Below is a small trained network, with its code and all its weights. Each question gives an input and a target symbol and asks what happens when units are switched off, that is, made to give their printed mean instead of their output.

import numpy as np


def w(rows, s, z=0):
    codes = np.array(rows[::2]) - 128.0
    scale = np.full(codes.shape[1], s)
    scale[-1] = z or s
    return codes * scale


def norm(h):
    return h / np.sqrt((h * h).mean(-1, keepdims=True) + 1e-5)


def f(y):
    return np.maximum(y, 0)


def softmax(a):
    e = np.exp(a - a.max(-1, keepdims=True))
    return e / e.sum(-1, keepdims=True)


def log_softmax(a):
    a = a - a.max(-1, keepdims=True)
    return a - np.log(np.exp(a).sum(-1, keepdims=True))


def net(x, mask):
    ids = ['ΘΛΞαβγδεζμπστφψω'.index(c) for c in x.split()]
    T = len(ids)
    res = E[ids] + P[:T]
    u = 0
    for l in range(3):
        q, k, v = (norm(res) @ M[l].T for M in (Q, K, V))
        z = softmax(np.where(np.tri(T) > 0, q @ k.T / 2**0.5, -1e9)) @ v
        res = res + np.where(mask[u], z, O[l][:, -1]) @ O[l][:, :-1]
        u += 1
        y = f(norm(res) @ A[l][:, :-1].T + A[l][:, -1])
        res = res + np.where(mask[u : u + 8], y, B[l][:, -1]) @ B[l][:, :-1]
        u += 8
    return log_softmax(norm(res)[-1] @ U[:, :-1].T + U[:, -1])


Q, K, V, O, A, B = {}, {}, {}, {}, {}, {}
E = w([
[178,152,75],'Θ',
[154,169,119],'Λ',
[91,197,72],'Ξ',
[155,140,132],'α',
[160,134,142],'β',
[98,149,81],'γ',
[139,142,111],'δ',
[42,161,116],'ε',
[185,114,6],'ζ',
[122,127,104],'μ',
[71,24,95],'π',
[243,149,165],'σ',
[86,78,147],'τ',
[35,60,44],'φ',
[183,49,123],'ψ',
[112,65,102],'ω',
],0.021)
P = w([
[252,53,136],'0',
[178,57,30],'1',
[168,49,39],'2',
[169,57,37],'3',
[170,56,54],'4',
[172,56,45],'5',
[169,54,52],'6',
[166,64,49],'7',
[179,74,59],'8',
[165,64,57],'9',
[165,68,45],'10',
[166,67,52],'11',
[189,63,101],'12',
],0.0043)
Q[0] = w([
[182,141,104],'0.h0',
[33,202,254],'0.h0',
],0.005)
K[0] = w([
[160,189,205],'0.h0',
[162,254,212],'0.h0',
],0.0066)
V[0] = w([
[118,1,126],'0.h0',
[84,188,52],'0.h0',
],0.0048)
O[0] = w([
[100,75,255,251],'0.h0',
[119,103,164,147],'0.h0',
],0.0076,0.0029)
A[0] = w([
[112,135,174,253],'0.n0',
[105,139,95,74],'0.n1',
[73,139,129,122],'0.n2',
[115,227,142,106],'0.n3',
[149,251,121,232],'0.n4',
[100,136,186,239],'0.n5',
[142,106,103,110],'0.n6',
[206,136,123,215],'0.n7',
],0.011,0.0026)
B[0] = w([
[103,165,35,162],'0.n0',
[219,23,216,155],'0.n1',
[114,85,20,163],'0.n2',
[91,161,158,157],'0.n3',
[236,191,224,207],'0.n4',
[2,149,85,160],'0.n5',
[145,185,183,180],'0.n6',
[37,130,14,254],'0.n7',
],0.0058,0.0049)
Q[1] = w([
[151,7,4],'1.h0',
[26,204,128],'1.h0',
],0.0044)
K[1] = w([
[37,187,165],'1.h0',
[254,220,125],'1.h0',
],0.0059)
V[1] = w([
[139,3,172],'1.h0',
[75,88,177],'1.h0',
],0.0061)
O[1] = w([
[134,234,167,235],'1.h0',
[115,3,2,2],'1.h0',
],0.0035,0.0007)
A[1] = w([
[40,183,104,187],'1.n0',
[101,146,175,252],'1.n1',
[194,53,109,131],'1.n2',
[136,190,67,38],'1.n3',
[12,102,165,205],'1.n4',
[84,66,92,73],'1.n5',
[114,54,89,152],'1.n6',
[152,237,109,146],'1.n7',
],0.011,0.0026)
B[1] = w([
[196,59,207,187],'1.n0',
[138,225,55,147],'1.n1',
[212,254,178,208],'1.n2',
[171,175,171,186],'1.n3',
[122,145,150,219],'1.n4',
[164,193,185,233],'1.n5',
[160,166,238,255],'1.n6',
[194,230,206,200],'1.n7',
],0.0037,0.007)
Q[2] = w([
[36,85,132],'2.h0',
[173,92,253],'2.h0',
],0.0062)
K[2] = w([
[154,136,177],'2.h0',
[171,9,166],'2.h0',
],0.011)
V[2] = w([
[142,91,86],'2.h0',
[2,237,101],'2.h0',
],0.0075)
O[2] = w([
[112,62,5,90],'2.h0',
[71,162,101,5],'2.h0',
],0.013,0.0034)
A[2] = w([
[192,149,15,110],'2.n0',
[139,105,126,46],'2.n1',
[171,135,206,174],'2.n2',
[127,129,127,108],'2.n3',
[147,177,119,88],'2.n4',
[142,89,161,3],'2.n5',
[241,116,42,105],'2.n6',
[2,145,161,121],'2.n7',
],0.0093,0.0044)
B[2] = w([
[112,73,25,163],'2.n0',
[105,97,150,128],'2.n1',
[3,103,133,254],'2.n2',
[103,157,50,128],'2.n3',
[88,201,175,154],'2.n4',
[145,159,154,134],'2.n5',
[160,69,92,192],'2.n6',
[181,197,17,162],'2.n7',
],0.0064,0.0077)
U = w([
[181,174,23,106],'Θ',
[177,216,114,87],'Λ',
[156,198,116,78],'Ξ',
[140,144,94,48],'α',
[157,147,107,51],'β',
[129,163,114,104],'γ',
[125,164,99,108],'δ',
[33,218,12,91],'ε',
[157,102,30,254],'ζ',
[134,162,180,85],'μ',
[139,62,126,131],'π',
[226,136,120,159],'σ',
[10,130,115,225],'τ',
[57,82,34,222],'φ',
[209,48,140,121],'ψ',
[149,64,177,93],'ω',
],0.012,0.005)

Each question gives the input, a string of symbols that net reads in full, and the target symbol t.
The units are the heads (2 rows each of Q, K, V and O) and the neurons (one row each of A and B). Each row of codes is followed by its name. A weight is (code - 128) times the scale printed after its matrix; where a second scale follows, it is the last column's (O, A, B and U).
mask holds one flag per unit, layer by layer, with each layer's heads first. A switched-off unit (its flag False) gives its mean, the last column of its rows in O or B, instead of its output. The means were averaged over made-up inputs and are rounded, as every weight is.
A unit's drop is (log p(t) with every unit on - log p(t) with that unit switched off) / (log p(t) with every unit on - log p(t) with every unit switched off).
most important unit: the unit with the biggest drop
k most important neurons: the k neurons with the biggest drops, biggest first
top k neurons in layer l: the k neurons of layer l with the biggest drops, biggest first
drop of u: that unit's drop, to one decimal
input δ τ ω τ μ τ δ γ, target τ: most important unit -> 2.n2
input δ τ ζ φ ω Λ Θ α ζ φ γ, target φ: 2 most important neurons -> (1.n7 0.n2)
input β ε ζ ζ δ, target ζ: top 2 neurons in layer 0 -> (0.n7 0.n4)
input τ ζ Θ Λ φ Λ δ, target φ: 2 most important neurons -> (0.n7 1.n0)
input Θ γ π δ ζ α Λ Λ φ τ β, target φ: 4 most important neurons -> (0.n4 0.n7 1.n7 2.n2)
input γ Θ ζ γ, target ζ: 3 most important neurons -> (1.n4 1.n5 2.n6)
input α φ Θ δ, target φ: top 2 neurons in layer 0 -> (0.n4 0.n7)
input Λ ζ ε β δ τ β, target τ: 2 most important neurons -> (0.n7 0.n4)
input τ ζ Θ Θ τ φ γ, target τ: 2 most important neurons -> (0.n7 1.n6)
input β φ γ, target φ: top 2 neurons in layer 1 -> (1.n6 1.n5)
input σ τ φ δ β Ξ τ γ β, target τ: 3 most important neurons -> (0.n7 0.n4 2.n2)
input σ τ τ μ α γ Λ τ π α, target τ: top 3 neurons in layer 0 -> (0.n4 0.n7 0.n5)
input ζ Λ β, target ζ: top 2 neurons in layer 2 -> (2.n0 2.n6)
input τ τ τ ζ α ω Ξ τ δ, target τ: most important unit -> 1.n0
input τ γ ψ ψ β δ ζ γ, target ψ: 2 most important neurons -> (0.n7 1.n7)
input τ τ τ δ φ γ ω β τ Θ δ, target τ: top 2 neurons in layer 0 -> (0.n4 0.n7)
input ψ σ τ τ τ α, target τ: top 2 neurons in layer 0 -> (0.n4 0.n5)
input γ β μ ζ φ π τ ε μ τ Ξ ε ε, target ε: drop of 0.n2 -> 0.1
input ζ ζ β, target ζ: drop of 2.h0 -> 1.2
